Here is a tiny trained network, its code and every weight. The questions are about switching its units off for an input and a target symbol, where a switched-off unit gives its printed mean instead of its output.

import numpy as np


def w(rows, s, z=0):
    codes = np.array(rows[::2]) - 128.0
    scale = np.full(codes.shape[1], s)
    scale[-1] = z or s
    return codes * scale


def norm(h):
    return h / np.sqrt((h * h).mean(-1, keepdims=True) + 1e-5)


def f(y):
    return np.maximum(y, 0)


def softmax(a):
    e = np.exp(a - a.max(-1, keepdims=True))
    return e / e.sum(-1, keepdims=True)


def log_softmax(a):
    a = a - a.max(-1, keepdims=True)
    return a - np.log(np.exp(a).sum(-1, keepdims=True))


def net(x, mask):
    ids = ['γδζηθλμξστψ'.index(c) for c in x.split()]
    T = len(ids)
    res = E[ids] + P[:T]
    u = 0
    for l in range(2):
        r = norm(res)
        for j in range(2):
            rows = slice(2 * j, 2 * j + 2)
            q, k, v = (r @ M[l][rows].T for M in (Q, K, V))
            z = softmax(np.where(np.tri(T) > 0, q @ k.T / 2**0.5, -1e9)) @ v
            o = O[l][rows]
            res = res + np.where(mask[u + j], z, o[:, -1]) @ o[:, :-1]
        u += 2
        y = f(norm(res) @ A[l][:, :-1].T + A[l][:, -1])
        res = res + np.where(mask[u : u + 16], y, B[l][:, -1]) @ B[l][:, :-1]
        u += 16
    return log_softmax(norm(res)[-1] @ U[:, :-1].T + U[:, -1])


Q, K, V, O, A, B = {}, {}, {}, {}, {}, {}
E = w([
[169,122,165,72,196,61],'γ',
[98,155,172,35,88,79],'δ',
[102,126,78,107,109,112],'ζ',
[33,100,103,79,118,152],'η',
[185,120,58,51,157,83],'θ',
[65,60,102,133,50,127],'λ',
[91,107,190,104,152,110],'μ',
[122,77,212,95,77,141],'ξ',
[81,34,187,91,190,129],'σ',
[8,123,149,122,126,83],'τ',
[136,139,89,101,49,102],'ψ',
],0.012)
P = w([
[189,44,80,253,119,112],'0',
[84,122,145,87,139,127],'1',
[87,122,149,85,138,128],'2',
[83,124,146,82,135,127],'3',
[82,120,147,86,137,127],'4',
[82,117,149,83,135,127],'5',
[84,120,146,82,138,129],'6',
[82,117,147,83,135,124],'7',
[86,113,147,80,140,129],'8',
[85,113,148,81,136,124],'9',
[89,114,146,84,140,128],'10',
[86,111,144,83,137,126],'11',
[86,114,148,79,139,124],'12',
],0.0059)
Q[0] = w([
[153,129,98,116,109,183],'L0H1',
[155,209,127,255,166,161],'L0H1',
[151,209,100,170,170,198],'L0H2',
[59,73,106,4,121,65],'L0H2',
],0.0098)
K[0] = w([
[202,138,107,70,120,101],'L0H1',
[85,167,122,4,136,175],'L0H1',
[99,162,155,41,112,182],'L0H2',
[178,47,158,255,102,35],'L0H2',
],0.0094)
V[0] = w([
[139,117,102,183,166,207],'L0H1',
[102,39,111,119,225,52],'L0H1',
[203,97,252,179,50,125],'L0H2',
[214,90,121,63,133,171],'L0H2',
],0.0041)
O[0] = w([
[185,73,122,167,131,103,104],'L0H1',
[146,160,120,172,166,110,253],'L0H1',
[135,136,156,177,85,131,202],'L0H2',
[158,140,87,134,155,254,111],'L0H2',
],0.0088,0.0037)
A[0] = w([
[155,64,48,85,59,160,129],'L0N1',
[67,145,135,57,144,177,176],'L0N2',
[157,150,211,207,103,162,143],'L0N3',
[211,115,98,120,96,69,158],'L0N4',
[41,175,111,119,255,130,223],'L0N5',
[69,160,108,138,131,13,115],'L0N6',
[133,206,29,116,95,101,73],'L0N7',
[144,174,205,82,135,120,16],'L0N8',
[116,111,157,185,124,83,5],'L0N9',
[168,157,77,40,175,77,37],'L0N10',
[102,138,164,172,164,88,126],'L0N11',
[36,143,93,146,100,141,103],'L0N12',
[237,85,156,138,155,234,191],'L0N13',
[128,184,151,85,154,102,220],'L0N14',
[233,203,148,21,82,110,249],'L0N15',
[117,38,74,149,79,63,215],'L0N16',
],0.0065,0.0023)
B[0] = w([
[140,160,136,128,154,179,175],'L0N1',
[171,187,5,134,107,51,227],'L0N2',
[169,160,166,60,182,108,157],'L0N3',
[81,153,142,121,150,198,172],'L0N4',
[174,128,109,142,75,26,254],'L0N5',
[182,114,177,43,129,136,236],'L0N6',
[200,180,144,64,191,146,166],'L0N7',
[124,134,75,213,136,156,181],'L0N8',
[170,115,126,67,86,174,143],'L0N9',
[67,102,119,108,95,92,198],'L0N10',
[173,154,167,74,38,119,178],'L0N11',
[54,105,198,85,138,51,193],'L0N12',
[23,184,105,148,173,147,147],'L0N13',
[85,144,131,184,108,107,225],'L0N14',
[1,153,168,169,180,83,241],'L0N15',
[134,145,191,56,127,190,217],'L0N16',
],0.0054)
Q[1] = w([
[222,203,61,165,165,180],'L1H1',
[53,164,142,24,117,44],'L1H1',
[191,122,113,224,57,185],'L1H2',
[193,48,115,254,103,201],'L1H2',
],0.0071)
K[1] = w([
[54,157,84,59,146,108],'L1H1',
[226,77,107,139,144,254],'L1H1',
[29,194,147,41,111,28],'L1H2',
[40,142,98,41,89,70],'L1H2',
],0.008)
V[1] = w([
[134,21,171,104,216,124],'L1H1',
[191,109,137,42,161,170],'L1H1',
[124,97,83,50,67,95],'L1H2',
[127,37,3,167,97,182],'L1H2',
],0.0059)
O[1] = w([
[143,3,28,164,74,144,198],'L1H1',
[224,208,83,117,92,153,198],'L1H1',
[30,194,32,132,9,143,143],'L1H2',
[78,114,187,29,194,160,1],'L1H2',
],0.0051,0.0052)
A[1] = w([
[192,142,253,157,80,131,6],'L1N1',
[84,124,176,147,73,201,201],'L1N2',
[179,103,161,84,128,70,146],'L1N3',
[114,137,221,100,185,129,156],'L1N4',
[118,147,113,92,83,135,93],'L1N5',
[141,187,154,97,137,134,55],'L1N6',
[57,104,154,112,146,143,142],'L1N7',
[168,95,122,164,89,154,38],'L1N8',
[161,163,117,107,142,86,107],'L1N9',
[84,96,141,170,79,83,149],'L1N10',
[198,62,127,35,124,123,118],'L1N11',
[85,35,187,47,105,105,37],'L1N12',
[49,160,26,163,148,115,127],'L1N13',
[132,192,133,142,32,110,163],'L1N14',
[92,139,107,119,107,82,60],'L1N15',
[236,194,112,179,189,194,204],'L1N16',
],0.0074,0.0024)
B[1] = w([
[98,99,103,181,106,190,174],'L1N1',
[99,169,143,121,245,53,170],'L1N2',
[202,129,119,129,149,202,208],'L1N3',
[198,68,95,155,170,223,164],'L1N4',
[133,108,181,122,161,166,175],'L1N5',
[160,159,176,145,127,79,147],'L1N6',
[128,111,54,198,114,120,159],'L1N7',
[151,161,119,67,130,151,139],'L1N8',
[96,164,112,154,138,133,181],'L1N9',
[145,66,142,121,144,141,229],'L1N10',
[122,110,69,75,130,146,171],'L1N11',
[124,168,184,115,173,100,198],'L1N12',
[120,84,109,183,103,209,190],'L1N13',
[170,148,106,109,138,220,253],'L1N14',
[111,96,163,202,132,170,204],'L1N15',
[74,141,163,142,123,1,143],'L1N16',
],0.0061,0.0065)
U = w([
[151,123,130,194,190,40,218],'γ',
[24,173,145,201,59,129,39],'δ',
[200,179,67,33,116,141,152],'ζ',
[83,59,34,115,39,166,135],'η',
[59,162,16,106,217,132,115],'θ',
[53,70,191,26,178,151,128],'λ',
[232,151,114,162,45,173,90],'μ',
[121,96,184,184,155,250,174],'ξ',
[190,3,92,81,170,129,4],'σ',
[125,115,200,70,45,53,195],'τ',
[125,255,178,89,164,166,90],'ψ',
],0.01,0.0019)

Each question gives the input, a string of symbols that net reads in full, and the target symbol t.
The units are the heads (2 rows each of Q, K, V and O) and the neurons (one row each of A and B). Each row of codes is followed by its name. A weight is (code - 128) times the scale printed after its matrix; where a second scale follows, it is the last column's (O, A, B and U).
mask holds one flag per unit, layer by layer, with each layer's heads first. A switched-off unit (its flag False) gives its mean, the last column of its rows in O or B, instead of its output. The means were averaged over made-up inputs and are rounded, as every weight is.
A unit's drop is (log p(t) with every unit on - log p(t) with that unit switched off) / (log p(t) with every unit on - log p(t) with every unit switched off).
The circuit of an input: a set's keep is (log p(t) with only the set's units on - log p(t) with every unit switched off) / (log p(t) with every unit on - log p(t) with every unit switched off). Starting from the 12 units with the biggest drops (on a tie, the unit counted first), units are removed one at a time, each time the one whose removal leaves the highest keep (on an exact tie, the one counted first), for as long as the keep stays at least 0.8.
circuit, biggest first: the units of the circuit, biggest drop first
unit that matters most: the unit with the biggest drop
top k neurons: the k neurons with the biggest drops, biggest first
top k neurons in layer l: the k neurons of layer l with the biggest drops, biggest first
which heads matter: for each layer, one digit per head in row order, 1 if its drop is at least 0.15 and else 0, layers parted by /
input η ξ γ λ τ γ μ θ, target η: circuit, biggest first -> L0N10; L1H2; L1N13
input θ γ γ λ σ ξ τ λ, target λ: which heads matter -> 00 / 01
input η θ λ θ θ ζ σ θ γ γ ζ ξ, target η: top 2 neurons -> L0N16; L0N2
input μ γ η ξ ψ ψ ξ γ ξ ζ γ, target μ: circuit, biggest first -> L0N11; L1N2; L1H2
input ξ θ θ, target ξ: unit that matters most -> L0N15
input μ ξ ξ ψ θ η, target μ: which heads matter -> 10 / 01
input δ θ ζ η η γ θ, target θ: top 2 neurons -> L0N7; L0N15
input τ θ ξ θ τ δ γ γ γ θ λ, target λ: top 2 neurons -> L0N16; L0N5
input γ λ μ σ ξ ψ ξ τ, target γ: which heads matter -> 01 / 01
input τ η ξ γ γ ξ μ, target μ: top 2 neurons -> L0N15; L0N12
input γ σ ψ ζ ξ, target γ: which heads matter -> 11 / 01
input η γ τ ζ η ψ λ ξ λ ζ θ τ, target τ: top 2 neurons -> L0N6; L0N12
input τ τ γ δ λ τ θ θ γ ζ, target τ: which heads matter -> 01 / 00
input σ θ ψ μ δ γ, target σ: circuit, biggest first -> L1H1
input γ γ τ δ δ τ η λ θ, target γ: which heads matter -> 10 / 01
input γ μ δ θ θ τ, target τ: circuit, biggest first -> L0N5; L0N6
input τ γ η μ τ θ γ ψ γ, target τ: which heads matter -> 01 / 01
input ψ δ τ γ θ, target ψ: top 2 neurons in layer 0 -> L0N7; L0N1
input τ λ λ, target τ: which heads matter -> 01 / 01
input θ τ γ γ τ λ γ ξ, target θ: unit that matters most -> L0H2
input γ γ μ, target γ: circuit, biggest first -> L1H2; L0N16
input μ σ γ μ μ ζ γ λ γ ξ ζ, target μ: which heads matter -> 11 / 01
input τ λ ψ γ ψ, target ψ: top 3 neurons -> L0N6; L0N16; L0N7
input η η η τ η λ τ, target η: top 2 neurons -> L0N16; L0N15
input θ ξ θ γ θ λ, target θ: which heads matter -> 01 / 01
input μ θ λ η τ ξ, target μ: which heads matter -> 00 / 11
input η δ ζ σ, target σ: unit that matters most -> L0H1
input ξ σ λ γ ξ λ θ ξ δ ζ η, target ξ: which heads matter -> 11 / 01
